[-2,-326,225,94,91,-284,-710,363,392,144,-153,-38,-530,40,-271,-273,-35,-154,-224,-185,-232,-259,130,92,165,343,2,45,43,-217,-80,-27,230,-125,-213,-542,24,-457,-91,-3,274,-367,-52] : 8
[-40,-262,-23,100,68,-211,-213,359,183,-25,-173,489,-110,-118,-327,223,73,175,-337,-193,-283,-432,-45,-116,21,266,116,-240,360,-239,-18,187,39,-262,-93,-687,52,42,12,211,113,-309,6] : 4
[130,31,169,238,55,-71,-166,110,84,172,-7,-323,-36,184,-177,-209,173,-95,-140,-37,-150,-71,64,-156,26,103,-24,221,75,53,47,241,-152,-59,-368,396,84,119,66,299,226,-143,-110] : 4
[-463,-98,183,30,-369,-83,41,185,207,101,-75,230,-267,-162,-536,85,93,480,-290,-246,-311,-106,446,-186,-59,154,-107,-144,269,38,-293,46,-382,-318,-234,-506,-62,40,-185,-242,140,-151,238] : 0
[47,-292,101,85,-101,38,-104,229,234,-209,-257,389,-144,-242,-455,-134,-24,94,-207,-300,-147,-452,-96,-98,-209,83,-53,-38,497,-265,-43,93,-44,-309,-9,-563,-21,-21,-126,-192,-109,-16,-107] : 2
[-10,-36,290,49,-42,-78,-447,309,306,-202,-281,43,-271,231,-286,99,121,78,-185,-105,162,-460,214,-49,168,404,318,52,132,-310,-205,4,74,5,-254,-193,108,-91,225,-112,273,-440,98] : 5
[96,16,71,316,420,-249,-115,-83,49,73,-105,-113,46,74,-16,-344,-3,-196,-171,405,160,-190,-66,-407,27,412,142,113,92,-192,259,557,-160,35,-436,-4,193,192,350,395,145,259,155] : 6
[226,-93,288,47,-96,207,-329,240,399,231,-328,-326,-468,230,-440,81,122,97,-217,-357,276,333,514,47,-211,289,-30,-550,430,-186,-64,-56,-92,-29,-160,-117,131,-50,303,-356,-104,-385,423] : 6
[-614,-94,150,208,-197,-167,-77,-192,-59,-201,129,276,-326,-308,-285,-80,109,332,-115,-180,-340,-599,228,-257,-58,263,5,-263,215,-190,-102,279,-407,-78,120,-762,-223,-15,-213,-384,-64,49,510] : 2
[-98,-105,147,423,148,1,199,64,-117,45,24,-190,-48,-17,-518,-646,-47,375,-332,48,-169,-413,-74,-161,304,294,200,396,145,2,-144,226,-34,-207,-155,336,113,-104,-52,-232,186,-190,268] : 12
[199,97,84,240,246,-53,-266,121,-65,44,-340,-237,-206,256,-69,-446,105,44,-157,-21,298,-561,144,14,69,416,163,133,166,-243,138,418,-141,-95,-359,62,281,-115,103,60,190,9,47] : 11
[47,-117,55,96,-31,195,20,298,-23,-46,-179,209,136,-49,-446,-160,49,551,-468,-280,-242,-367,-164,-29,-28,71,105,201,623,-258,-155,56,-105,-177,-128,-32,344,91,129,223,78,-230,-291] : 3
[282,-18,249,18,332,-76,-313,262,-1,81,-87,-462,48,560,-323,-433,35,81,80,-226,297,-244,-118,30,40,-206,-127,227,303,108,51,51,46,-177,-287,344,-47,245,341,79,245,-499,130] : 3
[344,-247,115,382,267,-361,-566,208,-131,-122,-164,45,-160,44,375,-261,24,-280,-1,0,-521,-368,-309,-333,-246,78,-129,286,22,-231,199,42,4,-49,-351,-433,124,125,24,649,329,-65,-311] : 9
[115,-71,83,197,-44,23,70,419,-236,-14,-345,-265,-368,-128,-134,-327,163,-69,-314,35,-67,-319,-97,9,109,236,93,370,457,-4,-8,118,12,-195,-293,281,471,27,-5,270,358,138,-162] : 7
[-118,42,-58,263,27,-86,206,173,220,137,-170,63,102,91,-614,-66,83,88,-504,-71,13,-432,311,82,173,461,232,152,668,-224,-45,291,165,-110,-44,-80,311,-45,205,42,133,-276,427] : 6
[21,29,-48,19,-50,-16,-431,356,188,-193,-126,137,-202,-24,-251,130,176,146,-349,-301,-182,-540,203,140,-65,108,-16,-43,686,-335,19,79,87,-185,-11,-442,70,44,27,-134,57,-189,-260] : 10
[189,-17,177,126,97,-19,-122,429,-96,154,-684,-428,-360,56,-124,-396,265,31,-145,-46,253,-168,71,-67,51,322,13,-136,485,-18,35,282,-209,-221,-594,45,129,126,101,85,285,21,86] : 9
[554,-83,115,43,127,143,199,232,-100,-1,-457,-362,266,374,-15,-505,90,258,-261,-114,-7,-27,-161,-87,-117,89,142,220,594,-132,-106,139,56,-95,-295,548,372,212,324,373,358,-195,30] : 11
[59,-39,-214,250,-154,163,-89,91,-345,-144,-704,-342,15,-315,-57,-706,175,313,-338,-262,-294,-395,-157,153,-215,-228,158,42,607,94,128,267,-82,-343,-281,277,276,10,-157,-50,115,79,-343] : 1
[-334,316,-25,96,-113,297,-12,-149,231,-309,314,135,188,291,-130,-77,-2,701,-80,-2,-98,-132,116,-75,134,393,153,-366,-62,-258,-175,442,-362,45,-94,-168,-180,52,192,-314,-213,-16,504] : 5
[52,-24,260,-209,30,-82,-316,432,284,-288,49,-97,-384,415,-451,198,145,151,71,-77,82,-406,-15,-44,110,348,117,-142,100,46,-162,-106,41,-238,29,-8,-60,107,62,-371,144,-530,140] : 12
[79,133,-1,487,-26,-106,-92,-175,-50,-201,-59,-49,44,-303,2,-453,80,246,-311,145,-348,-362,-155,-271,-286,252,309,303,413,-493,61,146,10,-58,-339,-134,94,-168,-78,137,106,373,-122] : 9
[113,-20,210,390,240,-132,108,146,33,-69,163,-226,-314,170,-47,-215,17,-280,-150,-23,-116,-40,-69,-185,137,229,-27,410,-6,-337,-34,114,91,4,-106,-20,225,-46,220,243,273,-3,-124] : 1
[-37,22,102,87,-76,124,124,12,436,-31,-286,-105,-132,-126,-315,30,-113,283,-166,3,-38,-77,312,-272,-174,409,197,-36,200,-17,-147,-112,-151,-188,-249,-128,-55,48,149,-295,217,-131,273] : 1
[-80,-73,94,177,-48,23,-171,193,227,-75,-204,167,-371,-9,-483,244,40,102,-363,-25,-207,-288,72,-154,257,392,220,-66,258,-72,-75,-75,-11,-226,-184,-293,122,-248,-246,150,159,-270,40] : 7
[230,-51,75,200,250,-288,-103,289,-2,-93,-210,-162,-288,-122,-30,-189,164,-224,-135,108,-149,-293,-172,-52,-220,267,18,282,259,-397,163,192,7,-247,-458,-51,141,86,51,304,290,208,-190] : 4
[211,71,129,171,82,-200,-287,-3,76,120,-534,-256,-53,-166,-71,-641,185,84,-489,-109,-106,-592,150,-282,-457,471,199,89,518,-260,-34,514,-276,-76,-231,-30,189,107,-140,-82,40,415,-18] : 5
[-189,-288,91,-132,-164,220,-226,305,-218,-117,-194,-110,-113,-82,-476,-394,129,479,-161,-182,-380,-420,-48,61,-19,-171,-109,111,458,56,-143,-12,27,-218,-5,55,257,149,26,-323,40,-375,-45] : 7
[-357,-291,108,60,93,-305,-333,149,380,-235,-175,304,-409,29,-339,-201,-63,328,-177,-103,-382,-654,279,3,33,435,143,-18,124,-187,-164,249,-162,-206,-113,-421,-159,-367,-106,-434,285,-330,154] : 0
[-74,129,15,-27,37,-49,-52,34,-31,-65,189,133,69,311,-251,-12,38,350,-161,126,-92,-175,-132,-189,165,390,60,33,245,-176,-49,130,-37,36,-162,-196,225,189,133,175,3,24,-11] : 5
[-178,-106,122,264,139,-415,-429,-61,69,11,-397,-232,-289,-151,-57,-764,112,-109,-142,53,-82,-486,237,-158,-276,194,-33,247,-37,148,57,538,-344,-127,-258,23,65,-172,-83,7,369,193,73] : 3
[-178,-180,97,121,-247,9,-237,273,74,24,-363,61,-401,-128,-191,-157,106,145,-307,-222,-191,-525,262,152,67,290,120,87,414,4,-105,226,-121,-113,-115,-210,98,-170,-62,-131,215,-50,267] : 9
[40,-202,210,173,-21,-116,-470,280,235,101,-344,-61,-138,-57,-360,-285,-45,220,-202,-109,54,-281,14,-237,-126,260,169,-227,475,10,-108,25,-157,-310,-280,-226,67,-134,69,-158,1,-335,191] : 9
[152,199,340,158,-274,263,-200,85,480,-140,-113,-9,-75,315,-246,343,16,-11,-87,-259,229,-134,381,102,148,368,284,-2,18,-306,-153,-211,71,160,-336,53,-35,56,299,-50,231,-478,385] : 4
[135,-57,76,117,139,-268,-334,346,-153,-260,-559,-52,-266,-289,243,-443,187,53,-294,-240,-500,-443,-154,189,-344,125,-177,316,340,-438,8,262,-20,-90,-334,-240,74,164,59,-52,249,346,-513] : 6
[-259,-8,61,213,164,-196,-179,-101,-204,17,-224,-159,-177,-172,-92,-400,-140,187,-361,-32,-197,-507,-60,-184,140,88,356,499,-43,40,-105,38,-316,-162,-332,-26,193,33,-54,15,226,-78,-55] : 8
[465,-76,187,64,93,38,75,173,34,111,-338,-368,-104,302,-133,115,140,-147,-185,-267,25,281,220,-187,-319,-34,-324,-98,210,-91,63,-37,-122,-43,-201,210,146,468,121,79,99,-467,-18] : 5
[-4,-145,113,-49,-50,130,-187,364,212,-232,-141,203,-359,112,-348,61,7,431,-76,-264,-201,-70,35,100,43,119,4,9,140,-421,-249,-53,76,-201,-353,-386,-57,-193,158,-25,252,-234,-28] : 2
[226,13,-75,137,148,-155,-275,133,-132,-161,-387,-91,-7,-385,-124,-530,-99,244,-642,-65,-550,-387,-356,-203,-25,168,381,269,635,-247,-202,169,158,-245,-296,167,64,70,-112,7,153,455,-554] : 8
[-93,-88,110,91,22,272,408,174,49,-50,130,-54,-121,162,-604,-95,40,675,-385,-246,-250,100,83,-23,98,220,-91,80,607,-247,-260,-65,-154,-125,-16,-31,172,247,381,-277,18,-334,325] : 11
[98,-271,84,251,107,-395,-90,-66,-256,73,-224,-290,26,90,-73,-441,180,58,-172,169,-204,-156,-22,-514,-163,174,-161,-152,-273,249,80,406,-389,-234,-414,-204,193,398,-111,35,157,116,-3] : 9
[-74,119,50,90,-320,107,-98,-70,316,29,-194,270,-75,30,-508,259,103,194,-390,-106,-37,-218,424,-234,63,392,206,-344,262,-163,-34,372,-171,-321,-146,-390,4,-224,-242,45,-25,-14,196] : 3
[-27,60,-79,125,-22,-103,69,129,277,-231,38,364,-138,-16,-180,56,-112,360,-295,-146,-337,-201,72,-92,-7,436,146,-7,332,-431,-272,-20,82,-136,-11,-300,-57,-302,19,-146,158,-299,-54] : 0
[-43,-35,20,46,-35,219,19,81,80,47,-195,170,-173,-242,-97,-39,-101,240,-219,-264,-238,-79,130,13,-287,196,-71,-176,455,-195,21,108,-215,-66,196,-245,109,77,103,-307,-267,-20,79] : 9
[114,144,140,-11,-184,305,-155,282,500,-190,-196,60,-117,192,-284,-57,40,486,-57,-304,-77,-212,260,149,-254,638,219,-431,473,-267,-266,-12,-116,-111,69,-5,14,-199,218,-439,-58,-146,390] : 0
[-278,-57,214,253,60,-136,-303,162,103,-224,211,324,-453,144,-127,554,56,-58,-51,-58,-91,-346,152,-66,247,215,26,-12,-121,-332,170,41,-213,-61,-172,-666,67,68,101,77,32,-294,-3] : 1
[397,-72,15,291,87,26,-215,-147,43,51,-158,-136,149,-33,-91,-385,71,0,-327,-99,-125,-109,-94,-324,-20,-41,96,-48,182,-135,67,176,128,-63,-256,-147,-54,81,-76,291,158,-47,-62] : 1
[-140,-120,159,276,-12,-232,-489,95,122,-195,-375,26,-42,-262,-184,-720,114,59,-344,-197,-300,-756,10,-55,-17,17,163,227,150,-213,-120,395,46,-85,-364,-273,-121,-75,-227,111,437,58,-18] : 12
[266,-119,68,-84,-174,75,83,546,398,-116,-145,135,-63,104,-352,165,295,279,-348,-71,-61,-78,141,35,-77,614,152,-377,681,-307,-292,-54,111,-177,88,-254,247,-75,64,-31,99,-321,215] : 6
[-136,-243,94,180,-124,-72,23,295,73,100,-518,-23,-132,-245,-501,-85,94,355,-483,-231,-242,-71,257,-119,-120,143,-44,-28,674,52,-262,-63,-339,-264,-261,-45,92,86,-81,-320,-6,-190,25] : 5
[-306,-128,183,97,-108,-24,117,3,27,-19,-95,56,-290,41,-700,-144,36,584,-193,-200,-248,-195,189,-274,211,157,301,-24,294,62,-250,24,-139,-381,-153,-206,-58,-82,-64,-318,216,-402,250] : 2
[297,-170,179,-25,1,-28,-310,137,-41,179,-392,-360,-296,208,-199,-216,144,-95,-141,-340,-177,-211,84,-183,-175,-3,-179,-68,193,209,46,152,-199,-182,-350,132,86,259,-113,304,376,-147,-197] : 4
[127,-180,325,389,-61,-91,30,41,-200,-181,-303,-345,-253,-65,-153,-435,208,220,-121,68,-308,-52,-82,-401,-45,34,162,195,151,112,-81,-156,-154,-360,-384,95,57,63,-170,135,480,-152,206] : 11
[-98,197,236,-122,-210,240,-177,-110,497,-234,3,93,-227,222,-726,-24,-75,358,-105,-242,93,-331,104,27,249,465,514,-165,158,-312,-345,64,178,-109,-95,-20,-261,-393,38,-421,75,9,214] : 12
[-108,-315,105,160,-203,-28,-19,398,389,46,-390,260,-447,-23,-519,3,152,295,-384,-396,143,-383,335,64,-101,368,383,-365,329,-237,-157,159,-263,-311,-229,-782,253,-136,-131,-224,52,-286,249] : 9
[14,-129,102,-193,-103,127,-339,16,86,-60,-54,166,-149,298,-310,71,47,312,-100,-314,-321,-262,-45,-48,-67,32,-53,-150,-57,-122,-134,220,40,-82,83,-277,46,-136,-69,104,59,-29,-109] : 10
[123,-144,138,184,-25,311,279,175,-89,57,23,-177,-16,72,-168,4,-36,14,18,-80,-366,71,-15,-202,-77,22,-219,179,136,-136,-8,125,-87,76,-257,463,159,410,258,310,180,-70,-80] : 1
[164,-59,68,-122,155,13,-277,396,207,-22,-258,17,-7,146,-242,72,16,-234,11,-175,175,-449,70,160,-168,75,-199,-127,305,-246,114,342,219,5,-1,165,53,131,211,35,53,-256,-46] : 4
[206,-29,190,71,222,-117,-59,109,-32,79,-16,-408,95,577,-242,-356,147,7,10,170,17,93,308,-176,166,252,-293,78,-252,246,-4,425,-211,-244,-208,391,179,241,265,-138,158,-223,279] : 2
[-46,-266,129,64,14,-35,6,-135,-60,249,-552,-408,-192,-195,-334,-592,-88,286,-144,-277,-103,-278,129,-138,-316,49,108,74,414,217,-168,64,-268,-242,-124,181,-45,-122,-9,-505,81,178,194] : 10
[205,-336,102,259,35,-85,-127,37,-183,143,-407,-357,43,-135,-15,-462,110,-212,-47,89,-208,-283,-91,-428,-253,-28,-108,133,234,165,238,257,-239,-118,-417,149,98,303,-28,245,147,152,-128] : 8
[0,-131,8,187,-219,46,275,349,-9,5,-356,258,105,-14,-524,-156,177,645,-420,-103,-87,-206,-42,-10,31,52,352,35,502,-118,-127,181,43,-395,-408,-39,276,-62,-79,263,290,-217,149] : 0
[-223,-158,140,-379,-242,319,159,225,145,40,-312,-120,-203,87,-504,95,204,475,83,-191,128,-285,141,62,-236,232,-73,-326,336,57,-60,63,-508,-341,-145,-205,75,129,14,-326,-89,-97,244] : 5
[67,-14,-9,329,112,-190,-12,135,-243,211,-188,-141,-234,68,-228,-413,101,8,-216,-99,100,-390,-8,-38,-81,336,257,22,456,-98,141,305,-84,-103,-275,-61,519,73,81,395,205,219,68] : 6
[40,-231,-75,189,-59,-62,51,149,-274,-154,-94,31,15,-112,31,-397,20,236,-9,-184,-501,-343,-267,-231,-226,-170,-76,143,92,-131,-7,233,106,-193,-208,-311,-55,298,-18,76,204,107,-131] : 5
[-168,25,113,-291,41,5,102,392,257,-33,-297,56,-69,-50,-520,-107,-61,599,-129,-90,54,-474,58,41,-53,455,247,17,417,-37,-375,105,-239,-449,-196,35,-85,22,172,-346,208,-112,298] : 8
[-119,-161,68,362,-134,-71,260,202,187,-55,-124,182,-29,104,-523,134,111,60,-276,-30,214,-431,268,-165,18,415,178,32,526,-243,-13,0,-156,-64,-193,-451,322,68,85,-4,26,-180,325] : 8
[86,118,35,432,147,-345,-355,223,98,-44,-176,15,-325,34,31,-266,105,-239,-230,2,-132,-362,95,139,84,575,181,239,190,-449,134,185,164,-56,-329,-443,297,-154,58,146,190,189,-60] : 10
[-232,-256,109,170,-81,54,-248,-50,-61,130,-102,174,-210,-115,-323,-177,-96,384,-384,-192,-266,-405,79,-109,49,61,189,112,326,-146,-63,163,-235,-7,-147,-136,182,-255,-170,100,34,-70,-64] : 3
[-144,-116,79,-95,-20,-160,-168,113,270,-69,-324,-35,-207,-87,-494,38,108,188,-268,28,-166,-236,361,-166,-212,403,-3,-309,192,-63,-61,336,-175,-285,-111,-117,8,130,7,-465,33,-90,140] : 5
[304,222,209,132,178,-40,171,-136,7,37,-411,-119,-177,121,-63,-348,-211,276,-17,-164,-101,-290,-102,-298,-226,479,472,281,310,-99,-40,260,-125,-354,-176,391,-108,-112,207,-59,265,109,156] : 3
[154,86,253,141,227,-269,-428,229,324,-249,-163,-276,-164,123,-143,-344,147,-113,-227,55,-165,-414,-70,-150,-39,432,-81,248,192,-243,-99,254,25,-115,-245,-82,-125,105,128,-178,178,88,38] : 1
[410,-188,201,244,97,-174,-309,251,93,23,-369,-281,-17,30,-222,-534,38,-98,-185,-169,-115,-131,-185,10,-222,57,-106,217,578,-266,62,24,271,-124,-441,88,76,8,203,123,240,-41,-205] : 6
[114,-123,-24,-47,-80,258,130,303,-47,-78,-392,-77,-161,386,-106,83,184,202,72,-276,219,-230,202,10,12,216,19,-484,284,-81,14,120,-136,-3,-129,-217,239,218,158,-29,92,-306,108] : 11
[-139,192,145,184,-172,196,-115,-97,113,-317,299,326,-89,140,-218,186,-32,301,-188,38,-85,-451,91,-182,329,579,329,-58,58,-298,-184,32,-287,-6,-46,-118,45,-57,-82,-16,7,-283,250] : 5
[122,-253,69,335,-36,-191,-40,-27,-84,-183,-153,-71,72,-230,-44,-488,144,220,-430,6,-685,-13,-207,-294,-197,-33,69,289,84,-120,-230,120,54,55,-183,259,67,33,-185,238,344,4,-231] : 5
[76,-331,-29,86,197,-480,-394,121,-268,31,-339,-50,78,95,35,-515,124,-28,43,-46,-13,-577,-435,-39,-210,-100,-181,204,228,59,245,227,46,-77,-343,-506,48,200,78,185,81,249,-70] : 5
[-156,-56,160,144,91,103,-180,285,142,105,52,-86,-223,42,-416,3,72,362,-136,-174,-152,-128,236,-39,74,347,-28,-326,264,-254,-102,136,-109,-175,-38,-276,-2,75,275,-357,-95,-338,413] : 10
[370,-292,145,44,-256,272,135,70,87,141,-239,-10,231,564,-388,124,65,214,-122,-288,284,99,178,-217,82,86,194,-430,237,-47,-60,105,-132,-169,-232,-70,337,116,216,-55,-165,-461,64] : 1
[223,-17,241,-242,-226,287,65,251,334,-26,-11,26,-99,265,-282,437,103,257,30,-398,-231,148,266,11,-207,329,-155,-323,386,-219,-177,-205,-172,-149,-8,-284,-176,409,261,-428,-187,-96,179] : 5
[20,-148,3,115,-117,104,-29,128,58,-134,-235,-74,-183,-13,-203,23,51,157,-301,-328,-271,-379,41,31,64,243,319,-149,2,-353,-203,209,-8,-99,-199,-111,62,31,55,-188,60,-112,36] : 11
[-163,-29,54,194,-327,172,23,-122,144,-34,-56,231,73,7,-246,46,-88,197,-234,-194,-215,-165,153,-106,151,205,145,-239,-90,-126,-219,76,-165,-101,-70,-218,39,-396,-332,-45,-97,58,-27] : 0
[-396,74,-23,288,-105,-73,-150,-174,71,-100,133,127,-95,225,-468,15,128,78,-188,148,339,-459,327,-152,166,120,138,-68,-21,11,103,341,-309,-96,-164,-306,263,-238,-243,84,-29,-8,258] : 4
[-5,185,-11,305,22,138,-132,-81,-176,-196,-214,28,-147,104,-101,-405,6,333,-204,-278,-185,-424,-141,-10,-100,21,144,293,-12,-335,61,334,-149,-144,-343,-109,207,-77,3,348,218,-11,-111] : 3
[-37,-53,295,-20,-47,66,-210,161,145,-232,434,129,-193,313,-139,73,-34,376,125,14,-448,14,-124,-101,223,209,89,60,-263,-369,-257,-207,242,-50,-184,-331,-142,-97,147,92,282,-140,226] : 0
[-276,26,12,-52,-123,-131,-174,88,270,-374,-152,415,-304,295,-414,-1,277,387,-189,-228,4,-546,320,204,-58,217,64,-177,-123,-362,32,648,-73,-341,-110,-899,-23,-145,-113,-226,148,97,239] : 5
[63,-40,154,-168,-7,29,-158,298,197,108,-59,-119,-81,238,-179,454,56,137,-149,-89,-45,54,283,-30,162,325,-99,-247,88,85,-72,-208,-65,-124,-1,-160,67,220,258,-158,65,-575,183] : 3
[233,-180,190,304,156,-102,-7,306,27,-14,-292,-335,7,17,-128,-578,38,-48,-95,-5,3,-391,-153,-113,-85,385,-31,266,331,-108,-147,105,-80,38,-310,394,122,115,216,-111,197,-125,11] : 6
[-461,-116,-15,28,-53,-60,-60,-29,126,-225,208,311,-181,51,-379,6,-116,355,9,33,-186,-330,64,-15,269,138,75,-9,-185,-36,-10,249,-25,-247,-41,-474,-135,-144,27,-329,38,-250,313] : 2
[-272,70,24,-13,-231,197,183,89,154,6,140,186,-54,241,-507,122,150,378,-172,18,231,-145,303,59,174,433,240,-220,346,-233,-44,255,-113,-111,81,-289,369,-169,181,-145,-175,-79,377] : 3
[164,82,-8,179,39,-253,-272,335,-231,-1,-511,-230,-151,17,-36,-199,139,-56,-221,-91,-223,-462,-35,89,-91,112,107,396,432,23,-19,36,50,-203,-335,285,268,-10,-113,236,305,36,-287] : 9
[-32,-116,92,36,-151,-138,-751,15,264,-228,-190,280,-216,47,-189,56,122,-160,-224,-205,-134,-714,242,-11,-117,205,54,-167,177,-299,180,235,112,47,3,-687,70,-24,-88,46,90,-252,41] : 8
[-48,-80,-55,406,239,-84,91,102,-237,-202,-185,-87,-270,-88,-69,-449,-56,187,-79,-26,-407,-249,-196,-71,39,148,352,260,111,-78,-40,197,-174,-164,-366,358,198,-33,42,296,387,100,-152] : 2
